Each row is shifted at random along 5 fixed directions that mean nothing.
Known rows, with every step that occurs:
sisu/tekuneb/bovop/lini/muviz: [ -63 -220  -55  151   62   -3  -75  -75  301   48   34  -25    9  102
   -6  157  284 -346 -191 -206   25 -226  166  -49 -213  114    8 -387
 -241  -59   83   91  176  156  197  159  199  -21   93   82   -6   30
 -192   34  121  -35  114 -147  244  -46   30 -286  205  -71  -46  -83
   14 -140  163  100   58]
bovop/lini/muviz/sisu: [   4  -44  149  253  -27  100 -121 -215   18 -122  191  -68  -20  -84
   14   -9   -3 -162 -168   13  -91 -270  190  118  -64  -78 -156  -93
 -265 -122  -18   -9   54  -60 -121  -57 -103   37    3  102  -45 -263
  126  141  317   93  -45  -46  -41   85  -54 -204  110  -18   92  -14
   53 -102   -8  -19  -24]
muviz/miba/sisu/bovop/tekuneb: [  86  -48   26  115 -154  -73  -96  -85  146  -76   -6   97    7   70
  120   87 -370  -41  153   -2  125   18  -95    1   90  -31  181  -30
 -257 -110  152    0    7 -103 -104  -97  -47 -127    0  -59 -356  -86
 -187    0   98  -58 -168  215   22 -171  246  -31   40  216  -64 -122
  130  -19  126  -84   10]
devuz/gadogos/vobapos/sisu/bovop/tekuneb: [ 107  286 -106 -110  121 -122   91  202 -138 -188  -92  104   54  -49
  201  -16  -35   82 -114 -153   32  140 -165   95 -125  191  156  -27
   -1  -86  -16  -80  -54   51  114   42    2    5 -194  -62   10  270
  332 -133   38  -54 -161 -126   33   44  -33   79  -33   86  -57  316
   38   73   -2  142   58]
devuz/lini/muviz/miba/sisu/bovop/tekuneb/silu: [-306 -156  112 -352  -71  188  -50   74  -79  163   24  -31 -142 -128
  -86  -89   -9   60  141  -15   23  -44   47   87   -5 -242  -64 -209
  269  374 -223  176   83  -84    3   33 -102  271  292  302  258 -232
 -121   87    5  -92 -181 -184  132  214 -438  167   10 -411  215  -28
    7  -72   61  218  -57]
muviz/tekuneb/silu/sisu/bovop/lini: [-261   33  -29  -53   41  -12  -33   52 -116  119 -127  108 -125 -148
  -14  -35 -134  221  214   63   78   62  -49 -157  182  -45   -6  -21
  114   75  -99  103  -52 -116 -112  -21  -44  -27   83  110   92  -63
 -100   17   82  -87   97   -4 -188   -2  -28  100  -62  -78  -80   -6
   39   17  -63  255  -89]
muviz/tekuneb/silu/sisu/bovop/lini/vobapos/gadogos/devuz/toma: [-240 -269   24  -67  101  119  -85  109  101  191  -32  -17  -82   42
 -249   27  131 -154  262  109   58   20   52 -220   71  -25 -253  -11
    7  -35  104  141  122    1 -103  208   74    6   63  109   51    0
  -74    8 -145   90  -14 -134   46  -38  -27   32  -41  -91  -30 -300
   81  -20   47   55   89]
bovop/sisu/silu/tekuneb/miba/muviz/toma: [ 185  130  124   95   69  148 -110 -128 -106 -184  123 -111   -8   42
 -193 -193  167  -90  -10  145 -244 -130  159  198 -210  111 -111  521
 -231  -34 -113  -22 -129   29  -88   47  -78  -70   -2 -118  -50   -7
  245   76  222   28  -18   93  -95  118  168   63   92   35  -31  -38
  -20   22 -113 -171   64]
bovop/lini/vobapos/gadogos/sisu/tekuneb/toma: [-214  -89   61 -100  -85  139 -197  163   10 -145  121  -43   49  176
 -136 -141  212 -255 -192   19   33    7  349 -171 -138  -76 -303   85
  -80   40   30    8   22   72  -67   92  -72   14  163   98  -77 -187
   43  105  170  109  -77 -220   17   90 -120    4 -109   20   -6 -107
 -259   59   -6 -205  121]
silu/muviz/sisu/miba/tekuneb/bovop/lini/vobapos/gadogos/devuz/toma: [ -66  -86 -227  249    7 -240   -1  297  171  170 -157  -29   -2 -215
  -29  249  128   74  -62 -208   97  -66 -120  -21 -100  212   85  161
   82 -166  101   77  170   26   -3   37  249   74 -187   -6   95  143
  -92 -239 -247  -13   99 -173  111  -60 -228 -197   89  -90 -196  134
   46  -38  238  439  -26]
sisu/miba/muviz/toma: [ 464   36  101  228  -59   27   76 -164   37   85   84 -246  -44 -153
  -77   25 -142   70  -11    7 -296 -257  -98  504   20   38    0  443
   26  -56 -208  -97  -40 -177  187 -133  -88  146  -16 -226  165  -90
   34  117  272 -167   83  246  105   95    2 -208  264 -203  116  218
   -5 -244 -122   62 -102]
tekuneb/miba/sisu/silu/muviz/toma/devuz/lini/gadogos: [  47  163 -166 -111 -207 -295  177  -46 -103   -7 -144  181  -95  -93
  356   70 -109  234   90  -71  357  275 -310   45  313  -86  333 -124
  -96  113  120  -72  -53  -41   13 -239    9  -29   54  -40 -146  -43
 -355 -184   -1 -142  -18   69 -169 -190    4  -41   30  143 -135  288
   37  186  123   -6 -277]
miba/muviz/sisu/silu/devuz: [-117  -23 -174   60   44 -237  -58  296   60   63 -158   51  -10 -226
  170  172 -348   97 -189 -213  186 -118 -277  107    4   52  479  208
  283  156 -100  106  -18   22   -6 -186  113   37  -88   53   74   85
 -214 -244 -340 -157  164   56  -90  -43 -119   55   33 -152   20  141
  -96  -75  198  423  -37]
tekuneb/miba/sisu/silu/devuz/lini/gadogos: [ 138   76  -23   48  -14 -123  168 -122   35   24  -71   82  -87  -43
  182   -1  -55   57   78   -2  115  188 -148  116  168  -31  174   74
 -113   59  120  -95   27  -45   65  -95   -2  -18   19  -64 -174   35
  -62  -83   30  -88  -77  113  -12  -57   96  -19  168  109  -72  200
  119   77   60  -87 -109]
bovop/sisu/tekuneb/miba/muviz: [ 242   17  -29   83  -75  -97    4 -147  -38 -156   30   28   17  125
  170   -2  108 -118 -182  -47   99  -29  -11  154  -58  -37  133  201
 -240  -98  113  -41  -49   28 -137 -123  -19 -207   67  -86 -402 -212
 -107  -12  253  -45    3  122   64 -173  195 -189  107  223  -65   42
   43   96   68 -233 -134]
muviz/toma/miba/sisu/tekuneb/silu/devuz: [ 309  -24  252  200  -59  216   40 -592  -78  107  160 -170  -96  -70
 -188  -83   -2   14  303  320 -355  -84   19  175  114  -22 -233   69
 -151  -98  -37  -92  -74 -255   10   12 -111   26  -33 -158   98 -102
  105  232  113   52  -11  296  -89   49  296  -14   43  -27   85 -107
   73 -144 -180 -246  -66]
vobapos/gadogos/sisu/silu: [ -33 -310  205  -58  311  379 -130 -191  160 -140  201  -52  221  381
 -315 -116  198 -472 -106  177 -131 -153  312 -231 -185  -68 -439 -147
 -118   24   87   -9   85  203  -39  221  -52 -157  258   52 -187   30
  -58  185   67  305  -48   20   25   81  242  140  -20  139  261 -491
   -5   79 -158 -485  400]
gadogos/devuz/lini/muviz/toma/miba/tekuneb/bovop/sisu: [  14 -223   63 -227  -66  117 -122   93  195  -25   85   51   46  244
 -100   76  -19 -284  -37  -54  119   31   61 -133 -121  -71   37 -257
 -101   47  137   97  188  125  -53  152   96 -104 -129  275   32   11
  -60  -16 -195  146 -107  -71  130  -43   29  128  -96  -66  139 -198
   50  -25  100  -66  127]
silu/muviz/sisu/miba/tekuneb: [  33  103  -55  331  195  -39  -77  105   96   10  -12  -27  109 -118
 -140   42  -66   81  -90  -48 -225 -134   69  -55 -232  208   51  227
  158 -120 -148   -8   -8   21  102   -7   78    8 -176 -105  109  189
   88  -20 -107  -31  195  132  -81   93   94   57   45   21  -69   60
   36  -49  -12  275  172]
vobapos/gadogos/sisu/tekuneb/miba/muviz/toma: [ 203  133   10   37   -7  -51  163 -164  -64  -82   -1  -65   57  -38
   96   14  -63  154  126   37  -43    8 -131  141  182   33 -146   57
 -180 -193  128 -187 -100  -75  -18 -118  -95  -71   -2 -214 -182  -18
   69   19  294   49   81  129   43  -54   58 -155   -1  181  -22  181
    9   52 -201 -264  -66]
muviz/miba/tekuneb/bovop/lini/gadogos/vobapos/sisu/silu/devuz/toma: [ 117  354   18 -329 -371  -20   91   59 -353 -110 -106   61 -119    6
    3 -250 -430  531  615  185  146  404 -164  149  399 -150   78  673
 -148   85  -56 -158 -356 -226 -181 -225 -263   39  -14 -276 -196 -130
  142  -20  212 -174 -141  175 -133  -69  -47  213 -243  144 -196  155
  -27  150 -220 -234 -166]
tekuneb/bovop/lini/muviz/toma/miba: [-269  171  -41  199   92  -82  -11  146  201   24   67   58 -158 -364
   79   67   77   11 -144 -201 -219 -150   83 -130 -176  253   60 -639
   11  -19 -187   50  179  -78  267  111  107  139 -134  297  477  152
  324   20  220  -47   95 -198   71  229 -159  -77  173 -244 -152  271
  -70 -214   23  517   32]
sisu/tekuneb/miba/muviz/toma: [ 153  109   76  -29   17  116   60 -139  -56  -17   81 -111  -39   39
 -118 -121  -70   20  237   55 -222  -14   44  130    2    4  -21  217
    8   45 -170 -108 -156  -39  196  -51  -93   28   95 -189    8  -18
  -12  161  243 -170  153  237   82   79  171   48   50  -18   16  144
  -88  -70 -193 -159   -4]
toma/miba/tekuneb/silu/devuz: [ -22  136   12  122  159  -46  117 -135 -140  163   35  -19  -67 -164
  146  -20  -90  163 -148    6 -266   27   45  -29  -13   23  265   30
  282   84 -192  -21  -41 -138   10   -1    1  -36 -115   82  257   41
   76   38 -196 -104  193   96 -151   54   66  175    6  -78  -14   96
 -117  -86  -73  189 -106]
toma/muviz/sisu/miba/tekuneb/silu: [  -4 -128   59   12  201  102  -20 -246  -59   62  156  -13   52   52
  -14   22  -11 -135 -186  122 -105 -151   10 -130  -23 -110   -4 -189
  235   93 -151   47  -34    5  -20  -36  -38   41  241  129   28 -204
 -367  167 -138   76  135  120 -101  -21  291   45   -7  -32  117 -187
    1  -31 -107  -84  -74]
silu/sisu/bovop/lini/vobapos: [ 323  130   -8  484  125  -88   11 -123  129  -17  -52  -54   32 -111
  -34    2   98   64 -302    1 -166 -150    7  348 -143  242  -75  223
 -115 -240   31  -62   23  -76   36  -27   34   17 -296 -202   47  164
  469  -41  235   63  -37  -19  -64  125   -1 -284  238    7 -136  148
  168  -67  -36  111   34]
vobapos/sisu/tekuneb/miba/muviz/toma: [ -69 -204  127   59   52  180  100 -172   61  120   -2 -153  -97  -33
 -179  -59  123  -52  282   84 -165 -136  119   44   25  -74 -218   59
   41  130  -43   30   44 -161  -20   13  -29   95  381    9  -72 -157
  -46  126    6  -58  -18   73  232  120 -144  -61   66 -134  149 -128
  -65  -91   -4  -57  -14]
muviz/miba/tekuneb/toma/devuz/lini/vobapos/sisu/silu: [-100 -502  124  -32   97  188 -186  -80  329  208  135  -94  -52  213
 -273  104  -22 -474  308   68   18  -63  139 -259  -46 -164 -150 -103
  -23   40  165  133  159   54  -37  184  117    0  193   70 -139  -87
 -406  127 -437   57 -139   41  224 -126  109   25   41  -42   91 -516
    2 -105  271 -178  198]
vobapos/gadogos/sisu/silu/muviz/toma/miba/tekuneb/bovop/lini/devuz: [ -63  103 -220  134  -85 -327  176  119  -60  135 -205  -37  -30 -391
  295  221    2  345  -78 -215  120 -100 -269  177  167  183  122  -60
  -38  -61   80   -1   45  -93  -89  -73  120   79 -115   27  193   47
  -24 -219   45  -13  157 -258  -41  -25 -387 -321   72 -148 -132  353
  -96  -16   38  357 -298]
muviz/sisu/silu/devuz/gadogos: [  14  -48  -46  232  229  -80  -21 -157  -62   57 -123   38  -39 -279
   96  108 -222   99   58  -33   12 -159 -291  110  -16  114  123 -142
  261   14  -73   84  -32  -30   15   -4   99   73  -94  -31  109  135
  -36  -77 -125   -4   43   32  -97   32   69  -59   99 -109  -19  126
  172  -73   45  303  -29]
devuz/lini/gadogos/vobapos/sisu/bovop/tekuneb/silu/muviz/toma: [-160  -35  -21 -195  164   68  -84  155  224  -70   95   27  126  187
 -159   18  388 -367  -49  -84   46   68  191 -139 -330  138 -151 -397
 -137  -83  130   61  129  252  183  304  151  142  -49   46  159  298
   86  -51 -377  167 -120 -310   81   67  -23   78  -65   21    1 -141
   47   33  127    0  362]
devuz/lini/muviz/tekuneb/bovop/sisu/miba: [  82   -7  -20 -327 -269  -74   51 -199 -127  -24  -49   94  -10   68
  169    1  -80  150   23  -28  341  101 -131   89  198 -314   84 -408
 -157   84   64   27   -5  -38   -1 -144  -78   40  173   81 -152 -333
 -236  -18  157  -66 -136  -59    1 -161 -217 -112  -47   34   56   55
  171  118   50 -103 -188]
bovop/tekuneb/toma/devuz/lini/vobapos: [-282 -212 -142    7 -274 -207    3    0  -90  135  -76  109 -120  -53
  411  179  254 -105 -368 -181  347   33  -12 -152  102 -218  175 -553
  138  -29  203  129   86  110 -167  -46  104 -153   37  190 -122 -169
 -385  -68  -54  -62  -20 -250    4 -270 -188 -272   42   22  -28  -12
  -88    3  340  137 -303]
devuz/lini/muviz/tekuneb/toma/miba/sisu: [  28 -179   80 -149  -18   41  -41 -191  130   74  113  -20   18   97
  -33   78   24 -221  -81    0   73  -39   63  -97  -14 -192  -45 -497
 -173  -13   93   45  155   39  106   43   34   64   72  125  -20 -159
 -118   66 -157   70 -140  -18   90  -87  -62  -37   13  -15  150 -167
  135  -14  151 -115   61]
gadogos/sisu/tekuneb/toma/miba: [ 224  410 -147  158  -21 -277   56  257 -115 -115 -123   51  -17 -187
  298   76 -221  338 -264 -215  -93   39 -139  133   26  268  167   -7
   78 -137 -185 -131 -136  106   51 -189  -11  -46 -365 -175  211  243
  354  -19  352  -64  197  150  -27   36  124 -122    6  -11  -86  524
  -59  -36 -180  199 -168]
bovop/tekuneb/miba/sisu/silu: [  63  206  108    7  -33   59  -10  -13 -127 -252  158   37   27  174
   86 -173   37 -110  -93   96  -77  161  241  -42  -64   -5   59  173
 -396 -128   67 -132 -192   66  -91  -15 -159 -213   -4 -100 -376   23
  170   88  334  -22  -53  153  -20  -52  292  156    1  352 -134   22
  -35  118  -78 -345   22]
vobapos/sisu/miba/tekuneb/bovop/lini/muviz: [-121   76  -79  -23  -61 -112   22  344   79  -93  -65  -11   20   15
   70  -20   33   73 -148 -161   60    3  154  -31  -91   81  116   60
  -66  116  -71   25    6  -64   23  -22   31  106  220   44  -64  -28
   97  -95  -16 -100    1 -101  185   42 -310  -19  -45  -16 -118   29
 -173   29  109  142   25]
toma/miba/tekuneb/bovop/sisu: [ 166   46   31   95   13  -67  106 -232  -45   78   81   21  -37  -39
  178   26  -88   23 -195    0 -118   17   58  -26    1  -35  260 -155
  -88  -27    1  -50   -8 -102  -49  -45    5 -147  -46  100  -35 -108
  -62   66   40  -38   76  129  -42  -98  163   10   54   84  -35   18
    1  -30   -6  -41 -133]
vobapos/gadogos/sisu/silu/tekuneb/miba/muviz/toma/devuz/lini: [ -86  180  -45 -205    4  -62  167   -7 -305   26 -130  -40  -49 -262
   98  -54  -69  452  167   29   11   35 -243  142  214  -19  -61  165
  256  145  -95  -40 -124 -144  -59 -119  -97   84  109    3  176  -34
   -5  -64   79  -23   43  -96 -109  122 -321   53  -92 -143   -6  300
 -134   88 -180   90 -214]
lini/vobapos/gadogos/sisu/miba/tekuneb/silu: [ 206  108   28  136 -168  -66  138   27  -11   60  -27 -112   -8  -31
  220  -41  -32  149  -46   14  -31  108  -19  273  251  -50 -123   79
 -144 -114  120 -180  -89  -79   35 -116 -122   88 -118 -218  -75  -55
  210   18  265  -33  108    3   39  -29 -105 -263   71   73  -24  182
  -30  -64 -139 -212 -134]
vobapos/sisu/tekuneb/miba: [ 154  190  -96  509  243 -287  241 -178  195  -24  -88  -56  -16 -204
  301  189  120   63  -85 -207 -181 -141 -113  131  -71  309   71 -355
 -263 -331  123 -110   57 -133  184  -27  140   18  -94 -221 -106  209
  346  -80   45  -83   98   58  234  -24    5 -423  242  157 -207  302
   76 -124   80  187  -82]
gadogos/sisu/silu/muviz/toma/devuz/lini: [ 146  -38  -87  136  135  -92  -96   43   80  -10  -71   20   67  -23
   51  183    9  -23 -240 -146   70 -159 -124  104  -78  140   59  -73
  -64  -40  -13   59   63  244  -58  -38  116  -67 -226   13  195  231
  -82  -82  -58   97   50  -31 -111   10   63 -107   87 -115  139   86
   52   -9   51  196  -37]
silu/muviz/sisu/bovop/tekuneb: [  28  158  -44  282  -84  -59   84 -181 -201   66 -139   21  -16 -292
   42  -28  -96  435   46   43  -79  -88 -108  197   91   28   38   49
  107  -37 -128  -19 -123 -147  -94 -194  -83    8  -97  -96   56  -34
   17   -3  258  -82  112   66 -219   88  -94  -83   66  -35  -17  205
  153  -13 -111  277 -201]
gadogos/sisu/silu/devuz/toma/muviz/miba: [ 154 -197   52    6   50  160  -95 -129  -64   14  -35  -16   22  150
 -141   -9  -68  -46  -43  104   25 -105  -38   99   63 -102  -98  300
  149  115  -89   61   33  200 -237  -31  -39  -87  -19   12   34    6
  -86   49   -2  128  -83   86 -111   30  175   44   27 -121  305 -188
   81   26 -112 -125  -32]
silu/muviz/miba/sisu/bovop/tekuneb/toma/devuz/lini/gadogos/vobapos: [-228  -94  -27 -155 -195   92  -99  168  -34  122  -79   39  -20  -22
 -221  -76   11  151  180   86   48   73   57  -98   21 -104  -59  368
  362  246 -111  115   62  -35  -84  -31  -20   70   92  112  124 -107
 -231   -2 -192  -22  -91  -94 -131  106 -169  205 -100 -167   84 -146
  -56   61   80  147    2]
gadogos/devuz/lini/vobapos/sisu: [-100    1  -50   -1  170  -75 -107  330  318 -142  -24  125  146  185
   86  116  -60 -245 -270 -223   60   74   -4 -230 -272  147  108 -435
   21  -90  141   46  190  136  163  168  153  -75 -319  160   73  322
  302 -137 -340   94  -74 -112  120   34   16   96  -96   59   -2   23
  -48  -60  127  161  281]
silu/tekuneb/toma/muviz/sisu: [-344 -191  128   -7   35  339 -128 -232  -91   99   39   15  -33  144
 -364 -176  225 -125   69  258 -178  -36  375 -444  -77 -175 -303   39
  397  131 -117   95   56  121  -91  150  -28 -131  237  160   57  -69
 -159  221 -143   77   52   60 -204   89  165  265 -103  -31  166 -408
  -55   -2 -114 -110  185]

Rows:
[ 123 -236   30   89   36   -5  130 -142  157   95  -36  -96   48  169
  -30   57  274 -152   11   22   95    4   98  102    7  -62  -78  123
 -179  -30  243    8   91  -48  -63   70   81   26  250 -100 -269  -69
 -131  -62 -271   33 -100  -40  228 -123 -126 -178   77   94    8 -234
   96   30  176 -183   24]	vobapos/sisu/miba/tekuneb/silu/devuz/lini/gadogos
[-213 -201  -17 -295   13   89  120 -116 -201   39  -40   48   21   99
   17   -9  152    8   69   86  171   57 -162 -176  167 -196 -177 -228
  243  119   63   40   15  -38 -141   36  -42  -59  278   96  -94 -168
 -270  -24  -43  102  -14  -72   13  -92  -82   55 -164    4   92 -170
  -32  117 -102 -168  -81]	vobapos/gadogos/devuz/toma/muviz/sisu/tekuneb/silu
[ 281 -143  100   25 -157   84   16 -302 -143    6  112  -84  -23  182
  -50  -32  293 -229 -141  179    9   88  155   95   33 -101 -108  303
 -297 -164  217  -60  -36   93 -215   58  -28 -202  -47 -134 -311  -83
  -41   78   74  118 -164   19    4 -184  228  -67   81  185    9 -171
   86   69   73 -401 -122]	bovop/tekuneb/toma/miba/sisu/silu/devuz/gadogos/vobapos
[  50  205 -119   97 -224 -270  207 -276 -184  168 -214    7 -214 -463
  373  168  -39  486  244  -87   98  -39 -472  300  317   72  109 -413
   72  -63   24    6  -54 -242   92 -140   69  198 -182  -62  378   51
   -3 -109  -31 -123   39 -151 -154  -27 -279 -368   44 -218 -113  417
   26 -143   38  405 -425]	muviz/toma/devuz/lini/gadogos/vobapos/sisu/silu/tekuneb/bovop
[-279 -101   33   31  146  100 -139  125  102  138  -19   26  -77  -35
 -182  -33  -10  -70  181   83  -50   -5  130 -232    9   25 -144  -66
   71   18  -48  128   48  -20   -7  145   30   29   35  126  140   30
    3   69  -65    6   90  -66  -76   57   46   96  -24  -94  -54 -189
   24  -62   -8  176  117]	muviz/tekuneb/silu/sisu/bovop/lini/vobapos
[  35  107   69 -232  -53  145   49 -131 -257 -155   -8   15  120  151
 -135 -222  -32  213  132  242   27  131   39  -87  228 -137 -329  130
  -96   63  -20 -137 -207    2 -121  -98 -222 -117  187 -162 -181 -101
   -1   95  345  128   25  106 -217    8   45  149 -185  191   71  -86
  -32  235 -336 -428   24]	vobapos/gadogos/sisu/silu/muviz/tekuneb/toma
[ -85 -261 -134  144  304  -46  -90  122  233  146  -68    6   17   -4
 -155  177  181 -267 -127 -102    7 -146  -19 -141 -270  153   76  185
  477    5   23  163  210  163   78  147  302  -49  -14   81  115  186
 -170 -132 -428   29   77  -60   81  -10   43  -20   82 -114   -7 -127
   -8    2  240  211  219]	silu/sisu/tekuneb/miba/muviz/toma/devuz/gadogos
[-194  -65  -15  -89 -136  -35  -30   66   69   50  -60   67  -68   -1
   36   -4 -272   29  326   43  152  126    5 -242  221  -97   31 -108
 -121   20  129   24   41 -134  -17   -5  -22  -10  174  113 -225 -182
 -238   32   44  -71  -27    1    0 -100   36   31  -72  113 -107  -60
  -16   45   60  -34  -46]	muviz/tekuneb/miba/sisu/bovop/lini/vobapos/gadogos
[ 200  326   93 -206   27   61   86   78 -148  -75   97  -60   46  -27
  -85 -156   42  169  112   71 -146  152   37  221  -40   46 -163  144
 -120  -57  -94 -156 -191   32  151   -7 -146  174 -130 -178  238  109
  294   73  179   21  -40   31  -17  144  -58  117  -79  -20   10  276
   76   52 -243 -149   79]	devuz/lini/gadogos/sisu/miba/tekuneb/silu/muviz/toma
[ 249 -237   -1  125   39   -4   41  -17  132  237   -4 -195  -53  -25
 -159  127   43 -101   10  -23  -89 -181  -90  266   10  -18   54  497
  143  -17  -63   54  121  -42   95   18   79   79   55 -107   76  -54
 -190  -17 -149 -133   45   98  204  -55  -34 -144  234 -202   85  -59
   60 -169  103  127  -56]	sisu/miba/muviz/tekuneb/silu/devuz/toma
[  73   64  -14 -163  -20    5  -37  223   -8 -144   44   64   21  177
  -61   14  -26  -77  -76  -17   12   88 -110 -107  -75   81   43  136
  -94  -62   -8  -17   15   48  -17   36   -9 -101 -178   38    6   83
  182  -47   29   54 -148   74  114  -35  161  143 -121   24  -44    2
  -31   20  -56  -61    5]	gadogos/devuz/toma/muviz/miba/sisu/tekuneb/bovop/lini
[  47  361  -66  147  -34 -163  169  151 -160  -98   16   36   48 -132
  223  -58  -59  155  -84  -35 -147   31 -189   50  -10  108  155 -362
  136 -117 -143 -128 -153  -17  228  -42  -62  129 -324 -163  198  146
  587  -30   70  -81   87   60   19   36   30 -116  -58   68 -122  220
  -19  -59 -169    7  -82]	lini/devuz/toma/muviz/sisu/tekuneb/miba
[ 289  189   84 -219 -153  -47  106 -290 -190  -29   63  -58  -15  -26
   84  -64 -123  204   21   89   34   78 -123  237  196 -174  -10 -222
 -331    0  -36 -111 -141 -111  118 -163 -152  141   -3 -140    6 -195
  100   64  181  -30 -113   90  -57  -48 -118  -56  -15   14   35  168
  140   52  -89 -206 -187]	devuz/lini/muviz/tekuneb/toma/miba/sisu/silu
[  -1   92  -98   19 -301 -173  150  115  -66    0  -80   82  -33  -96
  373  100 -195  119  -93  -91  145    1 -230  163  241  -56  173  -86
  159  -28   29  -50   42   20  -30 -144  -19   58 -174   -4  125  -85
   -4 -107  124  -25    2  -16 -121 -101  -50 -218  -18  -29  151  159
   56  -55  -52   20 -151]	lini/gadogos/devuz/toma/muviz/miba/sisu
[ -11  265  -64    1  132  -90  -18  271  -87 -181   58   19   16  -41
   59  -40  -35  -31  -25  -60  -81  144   33   -1 -180  199  225  373
    2 -157   -1  -61 -125  126    3   63   26  -79 -259  -75  -86  280
  278 -101  -96  -41   27  -33   18   19  163  202  -17  176 -217  228
  -65   56   20   50   81]	bovop/tekuneb/miba/muviz/sisu/silu/devuz/gadogos/vobapos
[  24  -53 -175   50 -226 -189   -3   -1   -9   88 -174  120   -2  -36
   70  146  -37  172   69  -37  262  111 -208  -21  152  -46  184  244
   46  -24  140   41   74  -21 -146 -150   71 -132  -90  -36 -165  -48
 -364 -172 -167  -64  -89   -3 -146 -191  -19  -46   13   89  -54  -13
   97  114  228  145 -165]	silu/muviz/miba/sisu/bovop/tekuneb/toma/devuz/gadogos/vobapos
[  83 -384  107  132   51  226  -33 -303  152  231   47  -83    8  147
 -372   46  144 -193  312  200  -73  -50  104 -127   42 -180 -249  387
   10  -44  162   31  168  -17 -160   48   41 -142   71  -15 -184 -122
 -326   92 -302   79 -106  107    6  -82   96   24   73   33  194 -428
  144    0  131 -164   89]	silu/muviz/miba/tekuneb/toma/devuz/gadogos/vobapos/sisu
[ 151  294 -168  -52   55 -244  172   83 -160 -171  -63   52  155   76
  233   26   74  224 -215  -42  102  183 -184    2   98  115   64  103
  -58 -201  108 -175 -135   38  -20  -83  -23 -102 -113 -243 -164  144
  156 -177   10   64   68   24  -44 -165   56  -35 -124  307 -207  170
  -35  213 -136 -194  -56]	vobapos/gadogos/sisu/miba/tekuneb/silu/devuz/toma/muviz
[-104  102  -80  147   25 -161    9  374  111  165  -57  -57 -171 -329
  170  122 -125  102  -92 -278  -53 -116   -5  134  -50  214  292   73
 -223    8  -79   24  -25  -34   80  -12  102  125 -160   89  195  141
   96  -74  128 -206  178  -92  175   53 -247 -108  182 -253 -185  302
  -86 -205  132  473 -128]	miba/tekuneb/bovop/lini/muviz/sisu/silu
[ 199  -13   74   92   -1  116 -121  -97  162 -223  181    8  155  279
  -90  -29   43 -310    9   94   23    9  139   65  -80   64  -76 -296
 -355 -202  154  -68  -23  237   63  105   13    5 -239 -164 -169  182
  219   18  -17  218   -5   -1   15  -68  317  -31   -8  255   -3 -282
  295   21  -14 -359  258]	lini/muviz/sisu/bovop/tekuneb/silu/devuz/gadogos/vobapos
[-124  -65  -77 -213 -169  -98  127  -97 -136  -44 -121   80   72  -13
  245   72  -64  182    7  -63  312   49 -226   40  193 -144   14 -411
   36   22  197   22   15  -99 -127  -47  -22  -31  105   92 -170 -155
 -191 -125   58   72  -58 -203    3 -108 -283 -114 -123   63   -3   58
   54  105   -2  -30 -158]	vobapos/gadogos/devuz/lini/muviz/sisu/bovop/tekuneb
[  58   -1   17  167   64   37  -24  204  237    1  -75  -51   -6   15
  -53   22  106  -97  -37 -127 -118  -51   86   75 -145  207 -110  179
  -97  -52   26    3  149  -11   71  116   76   96 -174    2   62  211
  453   12 -117   23   -7 -145  204  170  -45 -144   80 -123  -12   42
  -92 -184   30  196   76]	gadogos/vobapos/sisu/tekuneb/bovop/lini/devuz
[-169  178  -76  -41   87 -147  -64  340  130  -42   75  -35   48 -177
   90   70 -139  -21 -176 -156 -113  -89 -138  -44 -160  146  242 -176
  217    7 -113    0  -33  -65  316  -35   65  139 -196   45  328  174
  152 -122 -343  -94  120  -32  -13   84 -158  117  -99 -103  -56  149
 -299 -125  106  265  145]	miba/muviz/toma/devuz/lini/vobapos/gadogos
